(in the rows, 128 means zero)
Each row has a class, written after it.
[139  68 105 140 138  64 147  95 165  88 124 105 131 113  63 147 151 144
 114 122 124 117  99 167  81 132 150 125 129 187 155  76 110  35 126  86
 132 132  89 149 132 151 128 140 103 141 115] | R
[161 142 110 165 135 116 106 105  80 135 132  84 118 138  92 156 133 208
 161  99  92 102 135 148  96 125  80 106  76 192 107  94 130  78 202 118
 123 146 120 143 207 157 142 174 113 120 145] | Z
[144  55 103 129 134  85 141 102 157  83 135 117 127  95  89 146 160 127
 121 113 134 122 109 157  90 148 157 163 115 175 148  81 113  37 126  96
 131 125  98 158 126 144 118 150 108 148 124] | B
[149  95 107  91 204  92 126 123 112 115  92 152 101 159 146 129 124 168
 183  73 152 119 100 135 110  98  99 127 150 125 127 143 106 105 142  85
 104 157 174 147 100 151 170 166  73 147 100] | E
[150  71 115 134 133 122 114 102 148  65 140 110 116 101  94 145 159 151
 139 119 145 121 112 155  85 132 155 151  95 178 142  73 101  27 137  95
 135 129 100 163 140 158 111 161 118 129 135] | Z
[147  76 120 142 113 104 151 107 164  77 136 103 127 100  86 139 147 130
 123 131 129 128 111 171  76 136 170 128 114 166 155  68 109  35 129  91
 143 119  95 149 144 158 120 144 119 148 128] | R
[135 149 109 157 134  95 140 110  96 153 132  89 132 126 116 145 135 186
 159 102  80 109 133 163  93 145  73  91  73 202 110 111 153  75 192 138
 118 155 108 121 184 156 129 164 112 137 139] | M
[138  97 120  98 198 106 120 119 117 116 123 145  82 120 134 137 129 127
 198  83 156 121  89 138 116  91  85 135 147 133 116 146 118 162 146  89
 108 147 157 151  95 152 166 143  75 154  99] | W
[139  83 107 121 127  92 135 106 148  80 132 117 132  97 108 135 170 136
 128  98 126 122 114 161  84 144 156 153 125 180 155  81 105  49 128  99
 132 121  97 157 130 150 111 158  98 149 140] | B
[125  70 100 121 128  77 150 100 138  98 127 113 119  79  82 135 164 128
 120 107 131 108 111 191  83 147 184 129 135 175 146  80 109  45 123 103
 141 127  87 141 120 146 124 150 110 161 132] | L
[150 139  99 165 132 105 123  97  98 145 146  92 129 114 113 151 138 194
 172  93  84 118 141 147 105 135  87 104  89 157 119  93 147  98 187 146
 115 143 114 141 180 157 126 169 104 121 168] | Q
[145  95 109 107 188  84 136 114 125 126 106 123 110 143 161 139 111 150
 181  65 147 118  87 144  93  96  95 120 145 150 120 138 117 111 128  78
 102 158 164 140  82 147 158 139  64 152 110] | Q
[155  64 115 140 129 109 132 117 154  83 127 103 128 104  62 148 150 129
 130 124 125 126 103 154  80 121 149 139 128 184 152  68 104  49 128  80
 132 113  98 154 131 146 142 134 110 134 111] | R
[140  63 108 137 133  97 143 104 145  78 126 113 130  94 102 135 162 141
 120 115 141 112  93 157  75 136 141 134 115 185 154  81 106  34 127 107
 127 119 103 146 133 147 122 142  98 132 129] | Z
[137 134 104 165 111  76 159  86 103 168 135  94 135 120 112 140 143 161
 157 101  92 102 138 170  77 151  78  90  95 197 125 100 138  84 190 143
 123 146  71 122 185 152 148 154 111 151 154] | W
[120 100  99  89 184  71 142 124  99 145  91 144 108 130 152 134 132 150
 187  62 154 106  89 146  90 103  99 101 155 169 119 153 106 140 124  99
 108 162 173 142  79 135 175 150  61 160 105] | L
[133  73 115 142 136  76 147 114 155  70 130 128 128  88  78 113 155 137
 119 107 125 110 116 156  75 134 168 140 133 187 165  73 114  38 116 109
 137 121 105 131 129 138 115 141 111 168 137] | S
[144  53 104 120 136  94 148 102 157  84 135 122 126 102  87 142 157 119
 109 131 131 114 115 150 103 135 164 155 117 153 153  89 113  53 125  97
 138 116  93 156 122 138 112 153 110 135 128] | B
[145 115 104 105 200  78 120 126 122 119 102 142  96 136 126 138 118 158
 189  69 149 122 103 123 100  90  92 135 149 154 131 129 108 138 136  81
 107 150 174 140  91 140 170 145  78 164 103] | S
[156 113  93 153 132  69 131  93 104 155 133  93 125 140 100 162 138 202
 155 102  88 109 118 159  87 154  76 113  77 156 121  95 156  78 195 129
 124 162  93 134 199 152 132 187 109 128 155] | E
[153  81 119 134 122 109 134  92 162  73 133 116 136 104  97 135 145 129
 119 125 128 114 113 143  98 121 163 151 128 153 152  72 112  35 123  94
 133 120 107 146 122 149  96 133 108 130 136] | Q
[164 143 102 166 135  82 142  85  94 165 144  94 130 118 111 137 147 167
 155  96  87 102 118 153  91 136  59  92  94 185 110 103 152 107 187 140
 122 145  93 137 178 151 142 150  92 150 151] | W
[132  67 115 142 129  81 136 102 147  81 128 122 123 105  82 137 156 134
 124 116 130 112 102 157  91 137 142 123 117 178 157  77 105  33 125 100
 133 129  95 152 130 154 130 134 107 137 136] | Z
[132  89 105  96 213  87 125 111 110 120 100 138  92 150 148 154 115 157
 192  72 169 119 108 134 110  90  85 131 138 146 126 145  98 128 133  81
 101 157 170 147  87 147 172 151  74 130 108] | Z
[151 130 103 170 114  77 131 101 103 152 133  87 138 111 119 143 148 189
 159  90  86  99 126 155  80 147  81  90  82 179 126  90 151  87 192 137
 121 144 101 133 177 155 134 170 100 134 153] | Q
[149 142  94 163 144  84 148  91 103 147 133  90 135 144  97 147 135 198
 160 105  91 105 153 165  83 134  94  78  90 200 116  99 141  80 184 136
 135 154  96 142 194 152 140 163 112 143 159] | R
[134 109 105 116 196  68 141 117 117 127 114 148  92 140 129 142 123 152
 178  74 148 124  95 150 107  98  87 103 131 152 120 150 121 115 129  89
 112 157 175 156  96 145 174 161  65 144 101] | M
[143 125 107 150 112  69 144  80 109 155 134  89 132 131 117 147 127 183
 166 108  88 108 135 164  89 156  91  93  93 177 117  91 147  68 187 136
 123 158  77 146 174 154 129 168 117 147 157] | Q
[147 144  97 152 120  94 132  92  97 157 128  97 125 142 124 149 135 180
 158  87  89 119 144 140  92 144  73 119  69 189 117  91 146  91 190 125
 117 157 113 135 178 156 133 155 116 140 162] | B
[144  71 103 126 134  99 146  86 153  92 141 113 121  98  83 137 162 136
 128 119 133 120  97 160  85 137 155 147 127 167 138  82 118  35 134 122
 133 132  88 154 139 143 123 149 115 148 112] | W
[136  94 116  98 191  62 132 119 117 125  98 154 110 141 125 130 132 162
 183  71 151 108 100 133 100 115  89 105 160 143 129 143 108 104 129  98
 109 146 178 138  95 145 165 147  64 160 117] | Y
[148  93 114 133 128  87 141 108 147  93 128 113 136 100  85 139 163 134
 107 120 129 122 114 166  75 141 150 141 123 186 151  90 117  44 126  91
 131 124 108 139 131 153 117 138 108 132 118] | M
[145  71 104 126 160  76 149  98 132  90 119 117 133 109  75 136 160 161
 110 103 118 107  97 167  89 130 158 123 138 165 142  79 109  34 124 107
 124 124 113 145 138 144 113 150  86 138 129] | E
[128 127 102 167 132  67 164 100 102 156 130  99 148 140  97 135 137 183
 147  86  89 106 130 171  65 135  83  66  85 201 131  96 128  77 184 129
 132 169  88 130 190 156 142 150  98 133 160] | R
[127  66 106 129 143  73 148 101 148  96 124 118 137 102  81 130 161 142
 102 108 133 109  99 166  76 134 155 117 128 195 162  91 113  38 111 113
 130 126  96 139 122 145 128 131  92 142 143] | Z
[141  67 109 123 118 100 158 106 145  93 140 125 119  93  79 117 170 125
 118 126 124 115  94 155  83 126 161 130 131 167 150  90 116  61 133 122
 137 110  89 154 137 138 129 149 104 137 128] | W
[149 145  97 142 154 104 127 105 103 132 132  93 122 142 134 140 146 195
 155  95  92 120 135 157  87 151 100 116  74 174 121  95 152  87 185 140
 116 155 113 128 190 159 113 181 108 122 174] | E
[147  91 106  88 214  82 140 110 107 117  88 153 109 157 143 123 121 156
 176  65 150 113  86 134 106  90  93 115 160 142 132 143 108 116 128  79
  98 160 171 146  82 142 177 152  55 153 100] | E
[152 134 102 156 109  79 120  89 116 141 130  89 130 131 100 155 144 191
 176  95  87  85 119 159  73 133  87  86  92 178 129 100 151  98 196 121
 135 154  96 137 180 148 124 182 107 140 154] | Q
[144  86 108 151 107 105 135 123 151  73 144 120 116  89  80 144 165 143
 124 124 126 123 113 161  80 137 158 142 105 171 139  86 114  30 135 100
 137 112 117 149 150 159 115 153 116 116 129] | M
[145 101 120  92 201  74 113 126 127 111 103 131 101 141 138 153 119 153
 198  69 162 110 107 138 101 113 100 116 148 147 122 139 113 115 127  82
 112 148 166 139  87 138 157 156  76 164 100] | Y
[121  76 111 109 117  85 143 109 128  98 125 125 121  72  92 128 172 124
 122 104 124 110  93 175  88 147 169 124 135 157 144  78 103  49 125 107
 136 123  90 148 124 148 125 141  99 149 128] | L
[152 153 109 167 119  88 151  99  94 151 130 100 150 135 118 122 156 181
 154  97  80  99 150 150  71 148  75  68  88 194 130  92 132  75 184 142
 125 139 112 136 198 166 139 169  97 125 174] | R
[148 144  94 165 131  70 147 106 108 153 136  95 127 132 120 153 135 204
 154  95  90 124 127 157  85 135  73 114  64 196 128 111 152  79 195 120
 120 159 115 127 191 157 123 171 102 114 155] | M
[144 134  90 155 159  60 150  86  95 155 118 110 139 129 116 126 161 180
 145  80  88 100 129 174  80 148  79  75 101 196 141  94 157 104 171 153
 122 150  86 133 163 141 139 157  92 156 171] | E
[140 100 116 136 140 111 130 109 161  71 138 131 123  96  88 126 152 136
 126 115 135 114 126 150  82 136 172 136 110 165 146  72 100  26 126 106
 140 123 115 143 145 152 113 150 112 152 145] | S
[136 138 106 163 146  87 126  94  82 159 130  91 122 131 106 143 154 193
 151  89  91 101 134 164  89 141  63  74  79 209 123 104 140 111 187 133
 112 151  97 139 176 155 147 168 100 131 160] | Z
[138 150 124 135 121 118 130 106  81 150 141 100 132 138 125 123 160 172
 177 110  74  96 132 141  91 151  76  82  97 163 100 106 142  78 196 169
 131 142  91 139 216 153 124 178 113 131 157] | W
[156 136 113 150 124 102 112 100  95 145 131  87 127 129 112 154 146 185
 173 101  75  96 140 148  91 141  86  85  92 158 112  94 152  90 188 154
 122 142 110 141 186 147 121 175 119 128 153] | Q
[127 100 100 107 214  72 156 110 117 140  99 135 123 153 174 136 121 147
 177  66 152 117  96 132 109 105  80 111 128 154 123 149 110 123 129  81
 105 162 162 147  83 139 164 144  54 145 111] | B
[152 133  97 171 149  57 137  89  95 150 128  96 118 129  93 148 155 187
 134  81  99  92 133 166  75 147  68  78  87 192 128  93 151 110 183 110
 120 144  98 123 168 149 140 151  91 135 161] | Y
[154  64 108 125 128  93 150 122 134  87 133 125 116 112  96 121 156 141
 111 111 116 121 113 155 102 128 161 142 123 153 155  83 117  53 126  99
 130 118  89 142 127 144 119 151 106 139 137] | E
[134  82 109 133 145 105 130  98 162  71 139 115 129  87  92 146 162 141
 124  99 151 106 112 184  78 152 167 146 122 168 146  76 106  29 130  97
 133 128 108 146 128 153 108 154 122 148 121] | Y
[126  68 109 130 135  79 149  94 142  87 131 121 130  97  86 134 162 130
 113 103 130 103 108 174  84 137 150 123 129 178 156  80  99  29 122 111
 128 125  95 146 125 157 118 137 107 138 139] | Z
[134  98  99  92 195  64 140 127 111 118 110 151 100 131 137 137 136 175
 181  68 150 118  87 145  91  91  92 125 134 155 125 159 118 125 147  81
 113 163 170 150 104 153 152 156  64 129 106] | M
[133 106 103 100 190  69 138 122 116 127  89 157  95 153 126 115 132 154
 169  71 146 106 105 126  88  88  98 116 157 176 136 148 104 132 123  86
 110 148 170 130  86 122 177 142  72 168 111] | S
[140  58 111 130 133  67 154 103 152  92 132 117 142  89 101 129 156 132
 107 111 118 105  97 152  90 135 149 122 129 175 152  77 121  31 116 114
 120 119  83 154 112 140 107 129  89 133 124] | Q
[119 140  95 153 116  79 141 107  99 162 140 102 136 129 118 152 157 177
 161  80  78  92 144 159  88 163  81  88  90 183 123 114 142 100 182 140
 116 146 107 139 186 157 136 184 109 130 161] | B
[134  66 104 124 129  97 151 102 148  86 132 114 129 104  95 135 156 119
 112 120 121 118 106 161  91 145 165 141 118 169 143  81 106  46 128 106
 132 124 105 155 126 148 118 151 109 138 137] | B
[144  80 117 136 128 118 141 118 164  75 138  99 127  89  85 136 145 125
 124 119 125 126 113 181  89 133 187 141 105 172 153  71 101  41 139  92
 142 131 107 140 132 163 124 142 130 148 119] | R
[132  77 109 139 134 106 139  93 148  81 130 107 129 100  98 139 153 142
 123 110 143 120 101 172  67 140 153 116 109 190 143  74 106  24 124 107
 129 130  90 156 131 156 122 138 107 139 144] | Z
[144 105 100  96 206  63 133 126 111 130  90 145 102 147 145 137 131 156
 180  55 152 127  84 149  94 104  86 114 164 141 131 148 114 144 127  86
  96 155 170 135  81 147 175 136  57 162 104] | E
[143 127 102 160 143 109 120  89 108 144 152  85 120 131 109 167 114 198
 181 104 100  97 131 162  99 134  75 100  60 186 108 100 155  75 194 124
 131 162  94 150 194 163 135 185 119 139 166] | Z
[132 146 100 150 101  90 137 107 116 144 128  97 130 128 121 155 132 194
 175 108  89 104 118 159  77 143  77 101  71 195 122 106 158  70 203 131
 130 157 106 136 195 159 132 175 129 127 141] | M
[138  52 109 144 125  77 161 111 163  87 127 110 124  88  78 136 155 137
 119 121 129 129 101 178  77 132 166 136 122 171 168  74 110  47 127  97
 137 117  98 144 129 147 128 141 113 143 124] | R
[140  73 110 123 106  90 136 112 149  89 140 100 136  93  98 136 138 135
 123  95 118 117  99 160  77 135 170 147 133 166 144  74 119  41 121 101
 128 132 103 143 118 154 116 142 112 136 133] | Q
[136 142 111 149 141  91 128 106  81 164 121  93 137 143 134 140 149 188
 148  87  72 103 130 144  95 146  62  82  80 178 111 109 146  90 187 136
 113 146 103 137 192 145 133 171  91 124 160] | B
[139 113 108  97 192 113 124 129 118 119 115 121  87 136 153 160 106 166
 212  81 156 143 101 145 113  93  89 158 128 151 114 144 122 132 151  73
 103 154 178 151  98 152 160 170  97 143  82] | M
[137  76 105 120 124  86 144 112 155  88 141 115 129  97  90 132 158 115
 114 105 124 120 106 161  93 145 174 150 117 175 154  85 112  57 120  87
 138 122  92 154 119 146 123 150 102 143 140] | B
[136  85 116 132 128  92 154 103 153  70 136 118 115  88  90 142 143 126
 115 124 126 118 117 173  92 123 173 145 106 181 156  80 121  47 129  80
 139 123 101 139 134 148 110 131 116 127 133] | M
[127  64 100 122 130  83 151 107 146  95 131 127 131  86  96 128 166 131
 107 109 122 109 113 154  97 143 166 147 116 183 152  88 115  51 124 104
 127 116  98 154 122 144 126 142 101 135 140] | B
[142  65 103 128 125  92 150 107 161  83 127 116 117 104  88 145 143 129
 115 115 134 126  94 177  78 140 166 136 121 160 151  73 112  42 130 100
 125 129  95 144 122 154 121 148 115 150 126] | E
[132 114 103 100 189  71 149 111 120 115 101 140 107 140 148 138 128 153
 177  81 151  97  86 146  83  98  87  84 129 176 123 150 132 123 137  81
 114 161 158 154  94 145 168 152  69 146  92] | M
[144  99 120  86 196  93 127 109 110 117 102 131 110 145 163 128 117 146
 184  67 148  99  99 138  96  90  95 104 158 141 116 146 113 123 127  85
 101 151 163 149  79 146 153 158  60 143 114] | Q
[123  70 100 130 117  95 156 118 129  90 136 122 125  64  87 122 168 118
 117 108 130  94 108 186  77 139 180 115 129 186 138  85  99  59 130 110
 141 117  94 145 120 153 125 151  99 148 142] | L
[136  66 114 136 138  82 150  94 164  95 130 106 130  89  98 147 151 135
 129 121 135 117 108 180  92 158 153 139 122 165 155  70 113  29 130 104
 130 115  91 140 121 145 112 144 118 155 133] | Y
[154 122 100 171 135  77 151  89 115 155 143  92 126 110 108 146 134 170
 155 105  99 110 126 164  79 144  87 103  75 178 124 101 149  86 195 135
 127 152 103 121 193 164 144 160  98 138 167] | W
[131  99  96  92 201  89 139 122 117 126 111 140 105 144 129 136 132 155
 178  59 147 115  98 146  89  88  98 113 145 173 128 141 104 136 131  85
 106 165 172 156  88 156 182 152  70 146 101] | R
[116 105 103  80 203  65 130 118 119 130 101 144 110 148 148 132 131 148
 192  54 147 115  98 138 108 111 100 105 149 159 125 154 113 130 121  95
 110 163 156 154  78 139 172 162  59 170 110] | B
[150  62 102 145 135  85 145  92 165  81 132 104 131  98  87 146 140 133
 111 122 129 115 102 160  95 126 157 155 130 168 152  77 114  45 128  91
 122 127 106 143 112 150 108 136 106 129 124] | Q
[151 122  88 158 122  94 131 102 118 137 145  88 117 131  85 170 129 207
 172  99 103 114 123 166  70 126  94 100  73 184 123  99 147 108 203 103
 133 171  99 158 193 163 149 186 125 130 138] | R
[152  99 109  91 190  91 125 126 118 110 109 151 105 147 151 131 119 170
 193  69 146 114 105 132 115  98 105 136 136 132 127 140 111 102 143  81
 111 164 167 149 102 159 155 168  78 157 110] | E
[141 125  96 159 114  77 143  83 105 151 137  96 122 128  98 152 128 185
 170  90  97 105 132 159  79 136  88  91  84 175 119  89 150  84 189 128
 128 160  89 130 174 153 135 154 109 147 157] | Q
[125  80 102 144 133  78 159 107 154  86 132 122 130  94  89 133 153 132
 112 115 129 113 106 174  85 135 154 124 118 198 148  95 114  33 122  92
 128 128 100 145 117 153 128 142 101 126 126] | M
[153  89 111 112 139 118 122 110 132  73 130 118 122 122  94 124 155 153
 129 106 116 118 105 159  93 135 163 137 136 148 131  82 106  24 132 105
 130 126 105 152 144 157 113 170 103 140 141] | E
[130 108 111  94 204  78 127 123 108 120 102 160 106 152 130 109 131 174
 183  70 140 103 108 126  99  89  99 109 160 162 124 151 110 123 127  99
 116 158 162 158  99 126 164 165  77 164 114] | S
[135 103 105 101 196  97 120 113 122 122 103 131  90 152 152 152 121 150
 195  78 168 120  91 135 107 102  83 122 128 155 118 141 100 115 134  75
 102 152 166 156  86 150 178 155  78 138  99] | Z
[127  93  99  83 186  68 152 116 124 134 111 148 113 141 145 137 119 171
 199  82 150 116  83 125  93 103  94 116 120 165 118 157 127 101 134  91
 111 168 178 161  95 149 161 170  68 125 111] | M
